Below are the code and all the weights of a small trained network. Each question names an input and a class and asks about switching units off, where a switched-off unit gives its printed mean instead of its output.

import numpy as np


def w(rows, s, z=0):
    codes = np.array(rows[::2]) - 128.0
    scale = np.full(codes.shape[1], s)
    scale[-1] = z or s
    return codes * scale


def norm(h):
    return h / np.sqrt((h * h).mean(-1, keepdims=True) + 1e-5)


def f(y):
    return y / 2 * (1 + np.tanh(0.7978845608 * (y + 0.044715 * y**3)))


def log_softmax(a):
    a = a - a.max(-1, keepdims=True)
    return a - np.log(np.exp(a).sum(-1, keepdims=True))


def net(x, mask):
    res = np.array(x, float).reshape(1, 2) / 4 @ E
    u = 0
    for l in range(3):
        y = f(norm(res) @ A[l][:, :-1].T + A[l][:, -1])
        res = res + np.where(mask[u : u + 12], y, B[l][:, -1]) @ B[l][:, :-1]
        u += 12
    return log_softmax(norm(res)[-1] @ U[:, :-1].T + U[:, -1])


A, B = {}, {}
E = w([
[105,47,252,145],'x0',
[161,59,105,218],'x1',
],0.0023)
A[0] = w([
[160,141,101,155,50],'L0N1',
[154,253,108,85,104],'L0N2',
[161,159,144,152,90],'L0N3',
[194,130,159,151,176],'L0N4',
[118,83,123,168,172],'L0N5',
[147,58,167,163,84],'L0N6',
[149,129,125,107,130],'L0N7',
[171,200,131,110,83],'L0N8',
[59,110,225,75,5],'L0N9',
[125,74,122,178,156],'L0N10',
[185,111,43,120,52],'L0N11',
[157,161,120,82,105],'L0N12',
],0.0052,0.0018)
B[0] = w([
[143,179,228,139,121],'L0N1',
[16,29,55,68,249],'L0N2',
[130,136,134,127,113],'L0N3',
[111,63,152,116,173],'L0N4',
[143,63,119,193,203],'L0N5',
[58,102,35,58,211],'L0N6',
[118,130,112,149,128],'L0N7',
[86,117,98,120,138],'L0N8',
[223,251,154,89,208],'L0N9',
[182,45,140,159,217],'L0N10',
[123,207,204,194,179],'L0N11',
[120,78,83,84,138],'L0N12',
],0.0025,0.0018)
A[1] = w([
[98,177,229,70,120],'L1N1',
[102,130,151,158,84],'L1N2',
[134,174,175,175,43],'L1N3',
[143,68,120,137,77],'L1N4',
[121,68,111,158,111],'L1N5',
[173,113,65,126,129],'L1N6',
[182,161,149,104,130],'L1N7',
[113,70,152,139,75],'L1N8',
[129,143,152,144,92],'L1N9',
[77,253,179,2,6],'L1N10',
[134,117,62,126,121],'L1N11',
[57,209,85,100,96],'L1N12',
],0.0054,0.0019)
B[1] = w([
[203,206,183,124,180],'L1N1',
[120,133,69,151,113],'L1N2',
[127,145,54,180,99],'L1N3',
[118,95,142,141,152],'L1N4',
[104,95,183,164,177],'L1N5',
[116,137,215,111,160],'L1N6',
[135,135,175,110,126],'L1N7',
[70,86,79,111,148],'L1N8',
[127,139,87,155,111],'L1N9',
[155,80,145,237,250],'L1N10',
[135,126,178,96,160],'L1N11',
[103,3,66,53,192],'L1N12',
],0.0038,0.0025)
A[2] = w([
[112,134,124,108,3],'L2N1',
[149,254,92,133,111],'L2N2',
[125,153,93,82,114],'L2N3',
[150,121,130,125,100],'L2N4',
[163,153,181,118,1],'L2N5',
[151,135,162,131,191],'L2N6',
[140,102,136,99,166],'L2N7',
[78,130,89,73,205],'L2N8',
[135,126,171,94,143],'L2N9',
[141,168,183,170,123],'L2N10',
[151,129,104,169,148],'L2N11',
[159,132,102,165,13],'L2N12',
],0.0094,0.00095)
B[2] = w([
[168,83,123,180,106],'L2N1',
[1,86,124,42,170],'L2N2',
[178,47,102,68,156],'L2N3',
[107,146,165,115,134],'L2N4',
[181,148,199,58,174],'L2N5',
[160,179,149,69,179],'L2N6',
[99,150,88,125,174],'L2N7',
[245,70,69,53,250],'L2N8',
[124,195,132,140,160],'L2N9',
[212,107,68,98,228],'L2N10',
[133,201,117,111,174],'L2N11',
[98,193,136,131,142],'L2N12',
],0.0041,0.0024)
U = w([
[72,3,166,223,173],'0',
[234,221,207,41,171],'1',
[144,233,116,232,134],'2',
[112,115,174,114,34],'3',
[102,134,143,111,1],'4',
[168,26,49,10,191],'5',
[12,220,63,74,124],'6',
],0.012,0.0073)

Each question gives the input, the list of numbers given to net, and the class t.
The units are the neurons (one row each of A and B). Each row of codes is followed by its name. A weight is (code - 128) times the scale printed after its matrix; where a second scale follows, it is the last column's (A, B and U).
mask holds one flag per neuron, layer by layer. A switched-off neuron (its flag False) gives its mean, the last column of its row in B, instead of its output. The means were averaged over made-up inputs and are rounded, as every weight is.
A unit's drop is (log p(t) with every unit on - log p(t) with that unit switched off) / (log p(t) with every unit on - log p(t) with every unit switched off).
The circuit of an input: a set's keep is (log p(t) with only the set's units on - log p(t) with every unit switched off) / (log p(t) with every unit on - log p(t) with every unit switched off). Starting from the 12 units with the biggest drops (on a tie, the unit counted first), units are removed one at a time, each time the one whose removal leaves the highest keep (on an exact tie, the one counted first), for as long as the keep stays at least 0.8.
circuit, biggest first: the units of the circuit, biggest drop first
unit that matters most: the unit with the biggest drop
k most important neurons: the k neurons with the biggest drops, biggest first
k most important neurons of layer l: the k neurons of layer l with the biggest drops, biggest first
drop of u: that unit's drop, to one decimal
input [-2,3], class 2: unit that matters most : L0N9
input [-1,4], class 0: circuit, biggest first : [L0N9; L1N5]
input [-2,5], class 2: 2 most important neurons : [L0N2; L1N12]
input [4,0], class 1: 2 most important neurons : [L0N9; L0N2]
input [-3,2], class 6: 3 most important neurons : [L0N6; L0N11; L1N10]
input [-6,6], class 6: 3 most important neurons : [L1N10; L2N2; L0N11]
input [-2,2], class 6: 2 most important neurons : [L0N11; L1N10]
input [4,1], class 0: 4 most important neurons : [L0N6; L1N8; L2N8; L0N11]
input [-3,4], class 2: 2 most important neurons : [L0N9; L1N1]
input [-1,3], class 2: 3 most important neurons : [L0N2; L1N12; L0N11]
input [-5,6], class 2: 2 most important neurons : [L0N9; L1N1]
input [-7,7], class 6: 2 most important neurons of layer 1 : [L1N10; L1N12]
input [-7,8], class 2: 2 most important neurons : [L0N9; L1N1]
input [3,1], class 0: unit that matters most : L0N6
input [-3,3], class 6: 2 most important neurons of layer 1 : [L1N10; L1N12]
input [-4,4], class 6: 2 most important neurons of layer 0 : [L0N11; L0N2]
input [-7,5], class 6: 2 most important neurons : [L0N6; L2N2]
input [-8,6], class 6: drop of L2N2 : 0.3
input [2,0], class 1: drop of L0N9 : 2.5
input [0,0], class 0: drop of L0N9 : 1.5
